Below are the code and all the weights of a small trained network. Each question names an input and a class and asks about switching units off, where a switched-off unit gives its printed mean instead of its output.

import numpy as np


def w(rows, s, z=0):
    codes = np.array(rows[::2]) - 128.0
    scale = np.full(codes.shape[1], s)
    scale[-1] = z or s
    return codes * scale


def f(y):
    return np.maximum(y, 0)


def log_softmax(a):
    a = a - a.max(-1, keepdims=True)
    return a - np.log(np.exp(a).sum(-1, keepdims=True))


def net(x, mask):
    res = np.array(x, float).reshape(1, 8) / 4 @ E
    y = f(res @ A[0][:, :-1].T + A[0][:, -1])
    res = res + np.where(mask, y, B[0][:, -1]) @ B[0][:, :-1]
    return log_softmax(res[-1] @ U[:, :-1].T + U[:, -1])


A, B = {}, {}
E = w([
[133,123,124,117,124,124,120],'x0',
[76,97,190,74,28,43,241],'x1',
[127,122,132,131,122,132,127],'x2',
[30,227,186,119,98,94,4],'x3',
[125,138,116,118,135,123,134],'x4',
[121,148,100,108,149,119,143],'x5',
[147,144,2,210,44,38,101],'x6',
[122,127,126,130,124,136,134],'x7',
],0.0052)
A[0] = w([
[243,40,107,134,148,143,225,120],'N1',
[44,181,170,98,114,142,75,194],'N2',
[172,124,31,169,56,72,101,101],'N3',
[70,98,150,84,58,58,197,79],'N4',
[44,94,170,65,64,32,213,23],'N5',
[202,136,80,205,223,180,32,254],'N6',
[34,189,168,111,110,101,53,128],'N7',
[21,225,211,131,100,82,21,244],'N8',
[121,99,180,27,179,199,147,143],'N9',
[5,204,157,145,131,120,50,245],'N10',
[100,105,184,50,167,213,140,109],'N11',
[229,46,113,146,145,173,191,171],'N12',
[117,125,202,43,168,212,138,86],'N13',
[147,87,195,96,191,139,142,161],'N14',
[111,119,205,60,174,217,143,34],'N15',
[128,133,48,183,90,64,114,89],'N16',
[105,127,196,60,181,177,142,76],'N17',
[161,133,38,184,30,89,112,103],'N18',
[255,65,107,139,146,157,230,136],'N19',
[144,167,54,203,66,64,133,103],'N20',
[75,109,163,124,42,65,230,93],'N21',
[165,141,58,207,211,222,41,197],'N22',
[79,76,166,113,83,42,194,149],'N23',
],0.0049,0.00038)
B[0] = w([
[215,226,54,127,66,147,212,244],'N1',
[208,182,68,170,90,108,201,193],'N2',
[69,79,197,212,179,67,99,221],'N3',
[51,91,177,30,144,231,79,202],'N4',
[77,97,160,71,131,212,61,217],'N5',
[73,93,183,2,125,218,42,253],'N6',
[231,191,56,139,75,123,198,204],'N7',
[215,199,26,136,45,129,201,242],'N8',
[116,115,168,202,176,42,167,211],'N9',
[202,217,65,134,57,155,183,217],'N10',
[117,94,173,195,183,71,164,204],'N11',
[200,209,62,122,73,135,197,230],'N12',
[91,89,163,198,172,49,138,209],'N13',
[132,109,124,178,142,78,152,187],'N14',
[97,112,187,195,175,73,153,209],'N15',
[90,80,187,198,189,74,116,204],'N16',
[115,87,176,202,181,42,131,197],'N17',
[87,80,173,204,183,55,88,222],'N18',
[189,220,41,120,49,135,219,245],'N19',
[70,77,178,177,192,55,122,215],'N20',
[107,92,157,57,133,203,82,211],'N21',
[78,63,163,19,133,213,58,254],'N22',
[93,98,143,42,106,178,82,200],'N23',
],0.0047,0.0046)
U = w([
[243,208,59,146,36,126,172,240],'0',
[68,57,175,239,215,11,109,1],'1',
[66,70,154,1,127,250,53,149],'2',
],0.0072,0.00047)

Each question gives the input, the list of numbers given to net, and the class t.
The units are the neurons (one row each of A and B). Each row of codes is followed by its name. A weight is (code - 128) times the scale printed after its matrix; where a second scale follows, it is the last column's (A, B and U).
mask holds one flag per neuron, in row order. A switched-off neuron (its flag False) gives its mean, the last column of its row in B, instead of its output. The means were averaged over made-up inputs and are rounded, as every weight is.
A unit's drop is (log p(t) with every unit on - log p(t) with that unit switched off) / (log p(t) with every unit on - log p(t) with every unit switched off).
The circuit of an input: a set's keep is (log p(t) with only the set's units on - log p(t) with every unit switched off) / (log p(t) with every unit on - log p(t) with every unit switched off). Starting from the 12 units with the biggest drops (on a tie, the unit counted first), units are removed one at a time, each time the one whose removal leaves the highest keep (on an exact tie, the one counted first), for as long as the keep stays at least 0.8.
units of the circuit, in order: the units of the circuit, biggest drop first
unit that matters most: the unit with the biggest drop
top k neurons: the k neurons with the biggest drops, biggest first
drop when u is switched off: that unit's drop, to one decimal
input [3,2,-7,6,-4,-7,-5,-2], class 0: unit that matters most -> N8
input [3,6,0,2,1,-2,5,8], class 2: units of the circuit, in order -> [N4; N5]
input [-8,-5,4,5,3,3,-5,-6], class 0: units of the circuit, in order -> [N8; N10]
input [3,7,1,-6,7,2,3,-3], class 2: units of the circuit, in order -> [N4; N5]
input [-3,-6,-2,1,6,-3,3,-5], class 2: units of the circuit, in order -> [N6; N22]
input [-3,-1,0,-4,8,-8,5,6], class 1: units of the circuit, in order -> [N8; N3]
input [0,2,1,8,7,4,-8,-1], class 0: top 4 neurons -> [N8; N10; N7; N2]
input [8,-7,-3,0,4,8,5,-6], class 2: top 2 neurons -> [N6; N22]
input [-1,6,-5,8,5,-8,2,-1], class 0: top 2 neurons -> [N8; N7]
input [-7,5,4,-6,2,-3,-7,-3], class 1: top 2 neurons -> [N9; N13]
input [0,-8,5,7,7,5,-8,-6], class 1: top 3 neurons -> [N13; N17; N15]
input [-8,-8,7,6,8,7,4,4], class 2: top 2 neurons -> [N22; N6]
input [0,-8,2,-6,-3,0,6,-2], class 2: drop when N22 is switched off -> 0.5
input [-4,-8,0,3,-7,0,7,2], class 2: units of the circuit, in order -> [N6]
input [-2,0,8,3,6,3,-3,4], class 0: drop when N6 is switched off -> 0.1
input [-2,7,3,0,0,-1,-2,-8], class 2: drop when N12 is switched off -> 0.0
